Below are the code and all the weights of a small trained network. Each question names an input and a class and asks about switching units off, where a switched-off unit gives its printed mean instead of its output.

import numpy as np


def w(rows, s, z=0):
    codes = np.array(rows[::2]) - 128.0
    scale = np.full(codes.shape[1], s)
    scale[-1] = z or s
    return codes * scale


def norm(h):
    return h / np.sqrt((h * h).mean(-1, keepdims=True) + 1e-5)


def f(y):
    return np.maximum(y, 0)


def log_softmax(a):
    a = a - a.max(-1, keepdims=True)
    return a - np.log(np.exp(a).sum(-1, keepdims=True))


def net(x, mask):
    res = np.array(x, float).reshape(1, 3) / 4 @ E
    u = 0
    for l in range(3):
        y = f(norm(res) @ A[l][:, :-1].T + A[l][:, -1])
        res = res + np.where(mask[u : u + 10], y, B[l][:, -1]) @ B[l][:, :-1]
        u += 10
    return log_softmax(norm(res)[-1] @ U[:, :-1].T + U[:, -1])


A, B = {}, {}
E = w([
[150,69,142,217,46,107,168,68],'x0',
[156,158,57,185,63,127,61,213],'x1',
[247,86,137,34,130,126,109,158],'x2',
],0.0015)
A[0] = w([
[137,87,60,166,3,165,140,128,120],'0.n0',
[129,119,107,107,139,131,175,97,62],'0.n1',
[76,93,162,115,148,90,157,102,181],'0.n2',
[172,114,152,67,137,115,132,163,36],'0.n3',
[131,136,43,130,84,114,24,183,156],'0.n4',
[70,197,85,129,159,197,66,65,85],'0.n5',
[46,178,138,219,105,112,162,115,252],'0.n6',
[118,95,146,68,232,179,128,209,206],'0.n7',
[118,182,163,87,167,147,118,59,80],'0.n8',
[107,81,97,108,62,179,190,28,111],'0.n9',
],0.002,0.0014)
B[0] = w([
[113,93,138,83,164,75,63,134,202],'0.n0',
[124,82,121,117,146,159,138,185,137],'0.n1',
[155,95,41,164,122,131,139,177,186],'0.n2',
[180,151,181,158,64,92,165,100,151],'0.n3',
[143,89,111,139,147,112,252,155,219],'0.n4',
[202,138,197,134,93,82,123,117,169],'0.n5',
[182,121,184,105,99,166,124,149,251],'0.n6',
[140,93,146,186,99,70,61,73,211],'0.n7',
[135,66,67,193,170,113,160,158,159],'0.n8',
[134,115,125,128,161,45,44,131,184],'0.n9',
],0.0024,0.0025)
A[1] = w([
[146,136,118,93,98,87,208,119,183],'1.n0',
[116,95,62,168,175,118,106,134,62],'1.n1',
[91,251,96,52,233,128,37,151,91],'1.n2',
[214,121,169,95,170,85,114,164,101],'1.n3',
[89,162,107,69,134,118,164,221,215],'1.n4',
[3,227,126,173,99,131,101,78,131],'1.n5',
[100,156,17,120,59,185,106,161,39],'1.n6',
[126,134,152,175,113,80,34,145,181],'1.n7',
[4,158,133,180,105,132,182,144,102],'1.n8',
[36,170,87,120,83,168,163,103,1],'1.n9',
],0.0027,0.00091)
B[1] = w([
[76,173,175,121,160,174,101,118,181],'1.n0',
[168,153,172,134,97,130,175,193,152],'1.n1',
[85,10,158,222,9,76,82,28,209],'1.n2',
[105,154,158,180,91,192,148,117,255],'1.n3',
[168,45,170,186,77,83,122,70,197],'1.n4',
[233,123,129,8,69,205,71,91,209],'1.n5',
[113,144,89,194,154,114,236,205,174],'1.n6',
[155,106,169,118,155,93,178,174,246],'1.n7',
[209,197,117,43,128,251,89,148,210],'1.n8',
[158,149,186,82,92,221,99,87,140],'1.n9',
],0.0025,0.002)
A[2] = w([
[38,109,127,96,227,137,192,91,20],'2.n0',
[162,132,104,210,72,94,103,119,221],'2.n1',
[102,167,24,147,134,81,171,205,46],'2.n2',
[195,142,97,64,129,205,97,124,118],'2.n3',
[109,125,92,83,255,150,166,63,106],'2.n4',
[138,103,198,153,140,156,224,132,198],'2.n5',
[98,80,150,93,84,139,140,55,253],'2.n6',
[189,104,142,77,136,97,147,154,171],'2.n7',
[182,128,131,104,152,101,149,129,116],'2.n8',
[119,97,72,144,98,124,51,155,220],'2.n9',
],0.0034,0.00075)
B[2] = w([
[179,100,89,179,164,143,230,196,160],'2.n0',
[93,96,148,64,188,109,116,80,254],'2.n1',
[179,100,68,203,212,159,251,206,158],'2.n2',
[194,112,126,149,28,228,124,57,187],'2.n3',
[138,121,83,193,110,105,179,204,167],'2.n4',
[101,166,118,108,171,152,69,160,237],'2.n5',
[146,119,80,135,114,66,143,185,229],'2.n6',
[84,210,99,169,85,199,140,102,206],'2.n7',
[76,142,138,147,127,159,112,130,167],'2.n8',
[113,131,127,124,180,100,181,88,184],'2.n9',
],0.0034,0.0032)
U = w([
[211,150,136,118,26,250,98,73,171],'0',
[161,104,77,188,184,113,216,213,169],'1',
[115,41,169,126,123,2,71,47,168],'2',
[54,204,165,114,203,178,48,157,130],'3',
[114,181,110,81,125,96,123,120,49],'4',
[92,203,83,62,116,81,129,109,2],'5',
[105,207,91,67,110,65,114,132,40],'6',
],0.0079,0.005)

Each question gives the input, the list of numbers given to net, and the class t.
The units are the neurons (one row each of A and B). Each row of codes is followed by its name. A weight is (code - 128) times the scale printed after its matrix; where a second scale follows, it is the last column's (A, B and U).
mask holds one flag per neuron, layer by layer. A switched-off neuron (its flag False) gives its mean, the last column of its row in B, instead of its output. The means were averaged over made-up inputs and are rounded, as every weight is.
A unit's drop is (log p(t) with every unit on - log p(t) with that unit switched off) / (log p(t) with every unit on - log p(t) with every unit switched off).
The circuit of an input: a set's keep is (log p(t) with only the set's units on - log p(t) with every unit switched off) / (log p(t) with every unit on - log p(t) with every unit switched off). Starting from the 12 units with the biggest drops (on a tie, the unit counted first), units are removed one at a time, each time the one whose removal leaves the highest keep (on an exact tie, the one counted first), for as long as the keep stays at least 0.8.
units of the circuit, in order: the units of the circuit, biggest drop first
unit that matters most: the unit with the biggest drop
k most important neurons: the k neurons with the biggest drops, biggest first
k most important neurons of layer l: the k neurons of layer l with the biggest drops, biggest first
drop of u: that unit's drop, to one decimal
input [7,-7,-3], class 1: 3 most important neurons : [1.n2, 0.n7, 2.n0]
input [-7,-7,-2], class 1: units of the circuit, in order : [2.n0]
input [1,-6,-6], class 0: units of the circuit, in order : [1.n8, 1.n5]
input [7,-2,-8], class 0: units of the circuit, in order : [1.n8, 1.n5]
input [-7,7,0], class 1: units of the circuit, in order : [0.n4, 2.n2]
input [-6,5,-2], class 2: units of the circuit, in order : [1.n2, 2.n1]
input [-7,1,-8], class 0: 2 most important neurons of layer 1 : [1.n5, 1.n8]
input [8,6,-3], class 2: units of the circuit, in order : [2.n1, 0.n0]
input [-3,2,1], class 3: 2 most important neurons : [0.n4, 0.n7]
input [-7,-6,7], class 0: units of the circuit, in order : [2.n7, 2.n3]
input [-7,6,-2], class 2: units of the circuit, in order : [1.n2, 1.n4]
input [8,5,7], class 2: units of the circuit, in order : [1.n8, 2.n1, 0.n0]
input [-5,-6,-6], class 0: 2 most important neurons of layer 1 : [1.n5, 1.n8]
input [-3,1,1], class 3: unit that matters most : 0.n7
input [-7,-7,1], class 1: 3 most important neurons of layer 0 : [0.n8, 0.n9, 0.n0]
input [3,1,0], class 3: 2 most important neurons : [1.n2, 1.n7]
input [3,-2,0], class 3: 3 most important neurons : [1.n2, 0.n7, 2.n5]
input [-1,8,6], class 1: 3 most important neurons of layer 1 : [1.n5, 1.n8, 1.n6]
input [-8,2,7], class 2: 4 most important neurons of layer 0 : [0.n6, 0.n7, 0.n5, 0.n2]
input [-8,4,0], class 2: unit that matters most : 1.n2
input [3,-1,3], class 3: 2 most important neurons of layer 0 : [0.n7, 0.n6]
input [8,-2,6], class 2: 2 most important neurons of layer 1 : [1.n8, 1.n5]
input [1,6,-7], class 0: drop of 1.n8 : 1.1
input [-5,2,-6], class 0: drop of 1.n8 : 0.1
input [-8,-5,1], class 2: drop of 1.n2 : 1.6
